Below are the code and all the weights of a small trained network. Each question names an input and a class and asks about switching units off, where a switched-off unit gives its printed mean instead of its output.

import numpy as np


def w(rows, s, z=0):
    codes = np.array(rows[::2]) - 128.0
    scale = np.full(codes.shape[1], s)
    scale[-1] = z or s
    return codes * scale


def f(y):
    return y / 2 * (1 + np.tanh(0.7978845608 * (y + 0.044715 * y**3)))


def log_softmax(a):
    a = a - a.max(-1, keepdims=True)
    return a - np.log(np.exp(a).sum(-1, keepdims=True))


def net(x, mask):
    res = np.array(x, float).reshape(1, 7) / 4 @ E
    y = f(res @ A[0][:, :-1].T + A[0][:, -1])
    res = res + np.where(mask, y, B[0][:, -1]) @ B[0][:, :-1]
    return log_softmax(res[-1] @ U[:, :-1].T + U[:, -1])


A, B = {}, {}
E = w([
[175,205,93,126,150,223,231,249,95,97,32],'x0',
[129,109,104,112,102,148,124,135,143,115,142],'x1',
[149,129,127,117,70,145,140,130,142,109,191],'x2',
[144,149,151,137,135,135,109,135,126,115,172],'x3',
[215,48,218,15,254,219,198,90,82,243,145],'x4',
[140,131,139,140,122,126,133,111,173,149,82],'x5',
[151,158,157,116,125,77,109,160,129,141,140],'x6',
],0.012)
A[0] = w([
[198,142,116,104,164,201,211,225,109,177,117,52],'neuron 0',
[119,93,123,81,146,88,113,43,139,206,190,71],'neuron 1',
[199,70,182,6,192,167,190,85,115,218,162,113],'neuron 2',
[162,135,176,116,109,170,191,165,113,121,95,3],'neuron 3',
[108,2,189,118,122,105,60,66,124,185,166,69],'neuron 4',
[93,122,156,157,183,143,141,133,137,132,140,134],'neuron 5',
[233,64,147,34,177,184,104,124,109,202,129,108],'neuron 6',
],0.0095,0.0037)
B[0] = w([
[251,151,200,89,129,223,232,141,128,187,90,219],'neuron 0',
[200,227,245,96,253,172,129,158,140,199,23,183],'neuron 1',
[73,60,22,226,49,32,54,95,111,85,156,254],'neuron 2',
[90,163,154,128,169,147,191,153,33,151,164,171],'neuron 3',
[245,138,153,101,181,209,196,181,138,153,102,198],'neuron 4',
[146,148,79,121,96,131,147,139,203,115,218,139],'neuron 5',
[2,118,102,113,166,51,76,99,173,76,175,227],'neuron 6',
],0.008,0.027)
U = w([
[32,160,114,208,60,9,75,98,138,76,145,248],'0',
[184,189,194,57,188,169,180,123,117,155,114,8],'1',
],0.012,0.0017)

Each question gives the input, the list of numbers given to net, and the class t.
The units are the neurons (one row each of A and B). Each row of codes is followed by its name. A weight is (code - 128) times the scale printed after its matrix; where a second scale follows, it is the last column's (A, B and U).
mask holds one flag per neuron, in row order. A switched-off neuron (its flag False) gives its mean, the last column of its row in B, instead of its output. The means were averaged over made-up inputs and are rounded, as every weight is.
A unit's drop is (log p(t) with every unit on - log p(t) with that unit switched off) / (log p(t) with every unit on - log p(t) with every unit switched off).
k most important neurons: the k neurons with the biggest drops, biggest first
drop when u is switched off: that unit's drop, to one decimal
input [4,7,-7,-7,5,3,-7], class 0: most important neuron -> [neuron 2]
input [8,2,-7,-2,8,-4,0], class 0: 2 most important neurons -> [neuron 2; neuron 6]
input [7,-6,8,-3,-6,-6,8], class 1: 2 most important neurons -> [neuron 2; neuron 6]
input [-6,5,-6,-3,-5,1,2], class 1: 3 most important neurons -> [neuron 2; neuron 6; neuron 4]
input [-2,2,0,-8,3,-6,-8], class 0: 2 most important neurons -> [neuron 0; neuron 2]
input [-7,-8,-4,6,7,8,7], class 0: 3 most important neurons -> [neuron 2; neuron 6; neuron 0]
input [-6,-8,-1,-1,-3,-3,4], class 1: drop when neuron 2 is switched off -> 0.1
input [-6,0,8,-7,-3,1,-7], class 1: drop when neuron 2 is switched off -> 0.1
input [0,-4,-4,-5,5,-3,-1], class 0: drop when neuron 2 is switched off -> 0.8
input [-5,-1,-5,4,-4,4,7], class 1: drop when neuron 2 is switched off -> 1.1
